Below are the code and all the weights of a small trained network. Each question names an input and a target symbol and asks about switching units off, where a switched-off unit gives its printed mean instead of its output.

import numpy as np


def w(rows, s, z=0):
    codes = np.array(rows[::2]) - 128.0
    scale = np.full(codes.shape[1], s)
    scale[-1] = z or s
    return codes * scale


def norm(h):
    return h / np.sqrt((h * h).mean(-1, keepdims=True) + 1e-5)


def f(y):
    return y / 2 * (1 + np.tanh(0.7978845608 * (y + 0.044715 * y**3)))


def softmax(a):
    e = np.exp(a - a.max(-1, keepdims=True))
    return e / e.sum(-1, keepdims=True)


def log_softmax(a):
    a = a - a.max(-1, keepdims=True)
    return a - np.log(np.exp(a).sum(-1, keepdims=True))


def net(x, mask):
    ids = ['αβγδεζθλμξπστφψω'.index(c) for c in x.split()]
    T = len(ids)
    res = E[ids] + P[:T]
    q, k, v = (norm(res) @ M[0].T for M in (Q, K, V))
    z = softmax(np.where(np.tri(T) > 0, q @ k.T / 2**0.5, -1e9)) @ v
    res = res + np.where(mask[0], z, O[0][:, -1]) @ O[0][:, :-1]
    y = f(norm(res) @ A[0][:, :-1].T + A[0][:, -1])
    res = res + np.where(mask[1:13], y, B[0][:, -1]) @ B[0][:, :-1]
    return log_softmax(norm(res)[-1] @ U[:, :-1].T + U[:, -1])


Q, K, V, O, A, B = {}, {}, {}, {}, {}, {}
E = w([
[91,68,125,108],'α',
[93,70,137,111],'β',
[134,127,111,107],'γ',
[97,85,124,108],'δ',
[121,85,98,82],'ε',
[186,238,122,122],'ζ',
[88,74,125,112],'θ',
[174,190,92,119],'λ',
[118,167,216,139],'μ',
[250,227,76,64],'ξ',
[133,125,114,105],'π',
[196,186,100,86],'σ',
[153,152,102,104],'τ',
[93,71,140,113],'φ',
[119,152,141,122],'ψ',
[153,197,157,137],'ω',
],0.017)
P = w([
[121,137,114,160],'0',
[221,73,151,92],'1',
[104,179,93,154],'2',
[196,111,169,49],'3',
[88,196,101,135],'4',
[105,101,237,4],'5',
[119,133,106,184],'6',
[62,150,214,50],'7',
[98,184,95,122],'8',
[202,47,175,99],'9',
],0.02)
Q[0] = w([
[116,124,93,206],'h1',
[8,181,116,126],'h1',
],0.017)
K[0] = w([
[157,101,184,81],'h1',
[87,189,148,6],'h1',
],0.023)
V[0] = w([
[74,9,211,202],'h1',
[72,2,75,83],'h1',
],0.009)
O[0] = w([
[14,242,200,75,43],'h1',
[140,147,38,2,252],'h1',
],0.0085,0.0042)
A[0] = w([
[89,135,232,181,169],'n1',
[198,50,209,159,55],'n2',
[102,72,70,112,142],'n3',
[18,159,23,148,134],'n4',
[71,150,98,214,161],'n5',
[150,218,166,119,215],'n6',
[113,142,113,94,84],'n7',
[235,201,248,104,111],'n8',
[150,127,66,76,122],'n9',
[213,66,113,63,48],'n10',
[42,200,104,197,193],'n11',
[86,135,228,52,1],'n12',
],0.016,0.0062)
B[0] = w([
[60,82,202,183,148],'n1',
[197,214,86,222,203],'n2',
[160,97,145,201,224],'n3',
[95,111,48,205,255],'n4',
[112,235,136,15,163],'n5',
[193,89,135,70,178],'n6',
[128,128,130,137,156],'n7',
[91,5,194,194,182],'n8',
[111,74,174,159,251],'n9',
[16,162,202,158,253],'n10',
[101,173,225,172,186],'n11',
[190,86,59,9,185],'n12',
],0.012,0.0085)
U = w([
[72,153,95,82,154],'α',
[167,125,95,90,200],'β',
[39,232,168,145,107],'γ',
[115,124,114,103,120],'δ',
[9,101,225,109,55],'ε',
[79,46,49,187,106],'ζ',
[112,138,104,89,156],'θ',
[199,166,169,154,147],'λ',
[107,127,123,127,90],'μ',
[101,133,133,120,107],'ξ',
[104,178,194,153,86],'π',
[177,195,73,127,229],'σ',
[194,116,109,156,108],'τ',
[204,104,82,74,254],'φ',
[138,114,181,182,41],'ψ',
[133,125,138,143,85],'ω',
],0.015,0.007)

Each question gives the input, a string of symbols that net reads in full, and the target symbol t.
The units are the heads (2 rows each of Q, K, V and O) and the neurons (one row each of A and B). Each row of codes is followed by its name. A weight is (code - 128) times the scale printed after its matrix; where a second scale follows, it is the last column's (O, A, B and U).
mask holds one flag per unit, heads first, then neurons. A switched-off unit (its flag False) gives its mean, the last column of its rows in O or B, instead of its output. The means were averaged over made-up inputs and are rounded, as every weight is.
A unit's drop is (log p(t) with every unit on - log p(t) with that unit switched off) / (log p(t) with every unit on - log p(t) with every unit switched off).
The circuit of an input: a set's keep is (log p(t) with only the set's units on - log p(t) with every unit switched off) / (log p(t) with every unit on - log p(t) with every unit switched off). Starting from the 12 units with the biggest drops (on a tie, the unit counted first), units are removed one at a time, each time the one whose removal leaves the highest keep (on an exact tie, the one counted first), for as long as the keep stays at least 0.8.
units of the circuit, in order: the units of the circuit, biggest drop first
most important unit: the unit with the biggest drop
top k neurons: the k neurons with the biggest drops, biggest first
drop of u: that unit's drop, to one decimal
input ζ φ φ ε ε θ, target φ: units of the circuit, in order => n12
input φ β ε τ ε ψ β, target γ: units of the circuit, in order => h1, n5
input ε ψ ω ψ π φ π, target γ: units of the circuit, in order => h1, n5
input β ω ε φ β ψ ψ λ φ, target σ: top 3 neurons => n10, n5, n9
input φ ε μ ε λ ε ε ε ε ψ, target ε: top 2 neurons => n10, n8
input ε ω ψ ω, target ε: units of the circuit, in order => n10, n8
input ε ε ε θ λ, target σ: top 4 neurons => n10, n6, n8, n11
input φ φ ξ, target φ: top 3 neurons => n6, n10, n2
input φ γ ζ ζ ζ ε θ λ τ, target σ: top 4 neurons => n10, n5, n8, n1
input ε ψ ω β φ φ φ α, target φ: top 2 neurons => n12, n10
input β ε ε λ φ φ ζ, target λ: top 4 neurons => n11, n6, n10, n8
input φ ε ε γ ψ ω φ β φ δ, target φ: units of the circuit, in order => h1, n12, n10
input ε ε ε φ ε π ψ, target γ: top 3 neurons => n11, n5, n4
input θ λ τ, target σ: top 3 neurons => n5, n10, n8
input λ ψ φ φ φ ψ, target φ: most important unit => n12
input α ε ε φ π ψ λ ψ π, target γ: top 2 neurons => n11, n5
input τ ε λ ψ β, target γ: units of the circuit, in order => n5, h1
input ε ε φ β θ ε λ, target σ: units of the circuit, in order => n8, n5
input ε λ θ, target σ: top 2 neurons => n5, n10
input ε φ ε ε, target ε: most important unit => n10
input ε π ζ, target λ: top 4 neurons => n11, n10, n6, n8
input ε ε ε ψ α, target γ: top 3 neurons => n5, n11, n2
input φ σ μ ψ ε ε ε θ φ ζ, target ε: top 2 neurons => n8, n10
input ψ φ ε τ σ φ ε φ ε β, target ε: drop of n8 => 0.0
input π β ε ε ε δ ξ, target φ: drop of n11 => 0.4
input τ δ β ξ ε λ β, target σ: drop of n2 => 0.1
input φ φ ε ψ, target φ: drop of n10 => 0.2
input β φ μ, target ε: top neuron => n1
